Here is a tiny trained network, its code and every weight. The questions are about switching its units off for an input and a target symbol, where a switched-off unit gives its printed mean instead of its output.

import numpy as np


def w(rows, s, z=0):
    codes = np.array(rows[::2]) - 128.0
    scale = np.full(codes.shape[1], s)
    scale[-1] = z or s
    return codes * scale


def norm(h):
    return h / np.sqrt((h * h).mean(-1, keepdims=True) + 1e-5)


def f(y):
    return np.maximum(y, 0)


def softmax(a):
    e = np.exp(a - a.max(-1, keepdims=True))
    return e / e.sum(-1, keepdims=True)


def log_softmax(a):
    a = a - a.max(-1, keepdims=True)
    return a - np.log(np.exp(a).sum(-1, keepdims=True))


def net(x, mask):
    ids = ['αβγδεζηθλξπστφψ'.index(c) for c in x.split()]
    T = len(ids)
    res = E[ids] + P[:T]
    q, k, v = (norm(res) @ M[0].T for M in (Q, K, V))
    z = softmax(np.where(np.tri(T) > 0, q @ k.T / 3**0.5, -1e9)) @ v
    res = res + np.where(mask[0], z, O[0][:, -1]) @ O[0][:, :-1]
    y = f(norm(res) @ A[0][:, :-1].T + A[0][:, -1])
    res = res + np.where(mask[1:17], y, B[0][:, -1]) @ B[0][:, :-1]
    return log_softmax(norm(res)[-1] @ U[:, :-1].T + U[:, -1])


Q, K, V, O, A, B = {}, {}, {}, {}, {}, {}
E = w([
[143,186,81,75],'α',
[40,99,117,106],'β',
[66,172,46,155],'γ',
[116,142,91,149],'δ',
[130,44,147,2],'ε',
[149,134,112,128],'ζ',
[161,168,107,104],'η',
[117,103,97,29],'θ',
[139,122,145,92],'λ',
[86,134,89,147],'ξ',
[113,139,106,128],'π',
[41,88,111,127],'σ',
[111,101,115,36],'τ',
[105,140,56,143],'φ',
[46,40,139,24],'ψ',
],0.016)
P = w([
[146,145,163,151],'0',
[110,67,85,85],'1',
[32,123,43,6],'2',
[120,109,133,164],'3',
[125,68,103,75],'4',
[96,237,137,65],'5',
],0.023)
Q[0] = w([
[122,211,247,214],'h0',
[232,139,71,152],'h0',
[60,197,144,100],'h0',
],0.012)
K[0] = w([
[165,8,16,141],'h0',
[153,190,75,54],'h0',
[137,87,66,212],'h0',
],0.013)
V[0] = w([
[146,245,111,56],'h0',
[150,93,217,171],'h0',
[2,114,167,70],'h0',
],0.015)
O[0] = w([
[224,245,121,167,195],'h0',
[69,171,212,134,252],'h0',
[36,164,3,130,126],'h0',
],0.012,0.0031)
A[0] = w([
[133,163,95,204,64],'n0',
[124,118,72,109,41],'n1',
[178,151,209,193,81],'n2',
[135,145,133,48,146],'n3',
[155,167,90,164,112],'n4',
[48,153,194,78,161],'n5',
[107,176,38,19,112],'n6',
[166,53,57,39,159],'n7',
[148,132,131,49,170],'n8',
[251,21,119,184,106],'n9',
[176,105,149,189,141],'n10',
[113,196,97,141,105],'n11',
[113,117,128,254,68],'n12',
[113,113,156,134,50],'n13',
[104,126,158,247,85],'n14',
[195,162,108,21,252],'n15',
],0.013,0.0049)
B[0] = w([
[108,83,187,107,139],'n0',
[137,166,76,158,151],'n1',
[115,3,41,128,175],'n2',
[86,101,103,73,188],'n3',
[151,124,187,112,149],'n4',
[130,228,185,146,225],'n5',
[197,46,140,80,250],'n6',
[209,86,204,239,205],'n7',
[74,124,67,81,190],'n8',
[112,238,132,10,152],'n9',
[118,81,156,103,149],'n10',
[88,109,145,107,159],'n11',
[70,90,7,81,136],'n12',
[105,140,84,107,132],'n13',
[202,104,51,188,140],'n14',
[79,194,125,212,234],'n15',
],0.021,0.011)
U = w([
[122,141,149,86,151],'α',
[159,73,173,108,81],'β',
[162,106,134,148,171],'γ',
[91,68,89,94,62],'δ',
[83,50,129,101,41],'ε',
[60,191,94,180,182],'ζ',
[189,187,78,110,172],'η',
[51,104,114,162,89],'θ',
[179,138,44,7,125],'λ',
[124,59,225,28,47],'ξ',
[150,135,176,100,108],'π',
[221,140,115,136,255],'σ',
[203,65,120,82,124],'τ',
[130,120,17,172,229],'φ',
[128,67,244,211,65],'ψ',
],0.011,0.0036)

Each question gives the input, a string of symbols that net reads in full, and the target symbol t.
The units are the heads (3 rows each of Q, K, V and O) and the neurons (one row each of A and B). Each row of codes is followed by its name. A weight is (code - 128) times the scale printed after its matrix; where a second scale follows, it is the last column's (O, A, B and U).
mask holds one flag per unit, heads first, then neurons. A switched-off unit (its flag False) gives its mean, the last column of its rows in O or B, instead of its output. The means were averaged over made-up inputs and are rounded, as every weight is.
A unit's drop is (log p(t) with every unit on - log p(t) with that unit switched off) / (log p(t) with every unit on - log p(t) with every unit switched off).
The circuit of an input: a set's keep is (log p(t) with only the set's units on - log p(t) with every unit switched off) / (log p(t) with every unit on - log p(t) with every unit switched off). Starting from the 12 units with the biggest drops (on a tie, the unit counted first), units are removed one at a time, each time the one whose removal leaves the highest keep (on an exact tie, the one counted first), for as long as the keep stays at least 0.8.
circuit, biggest first: the units of the circuit, biggest drop first
top k neurons: the k neurons with the biggest drops, biggest first
drop when u is switched off: that unit's drop, to one decimal
input ξ ξ γ τ θ, target ψ: circuit, biggest first => [n7]
input γ ξ λ η α, target σ: circuit, biggest first => [n7; h0]
input ξ ε η, target ξ: top 2 neurons => [n6; n3]
input τ η β, target λ: circuit, biggest first => [h0; n6]
input η ψ β, target ζ: circuit, biggest first => [h0; n15; n6]
input ζ ξ λ δ ξ, target ξ: top 3 neurons => [n2; n9; n7]
input η ε ξ ξ σ, target λ: circuit, biggest first => [h0; n9; n7; n2]
input ξ φ σ, target ξ: top 2 neurons => [n6; n15]
input λ ξ ξ ψ ξ, target ζ: circuit, biggest first => [h0; n6]
input λ η λ η τ, target ζ: circuit, biggest first => [h0; n6; n15]
input σ η σ φ α λ, target ψ: circuit, biggest first => [h0; n7]
input λ ξ λ ξ η, target ζ: circuit, biggest first => [h0; n6]
input η ξ λ, target ζ: top 2 neurons => [n15; n6]
input η η η ξ σ θ, target ξ: circuit, biggest first => [h0; n6; n5]
input φ ζ ξ ξ β σ, target ξ: circuit, biggest first => [h0; n15; n5]
input η ξ φ, target ζ: top neuron => [n15]
input η τ γ, target ζ: top 2 neurons => [n15; n9]
input γ ψ θ ε η, target σ: top 2 neurons => [n7; n9]
input ξ ε η ξ α, target ψ: top 2 neurons => [n7; n15]
input α ζ λ, target η: circuit, biggest first => [h0]
input ξ τ ψ ξ λ δ, target ξ: top 2 neurons => [n6; n15]
input η π ξ, target ζ: top 2 neurons => [n15; n6]
input β τ ξ τ η ξ, target λ: top 3 neurons => [n6; n2; n15]
input δ η η τ, target ξ: top 2 neurons => [n2; n9]
input τ τ σ ξ δ τ, target ξ: top 3 neurons => [n6; n7; n5]
input η ξ ε, target ζ: drop when n15 is switched off => 1.2
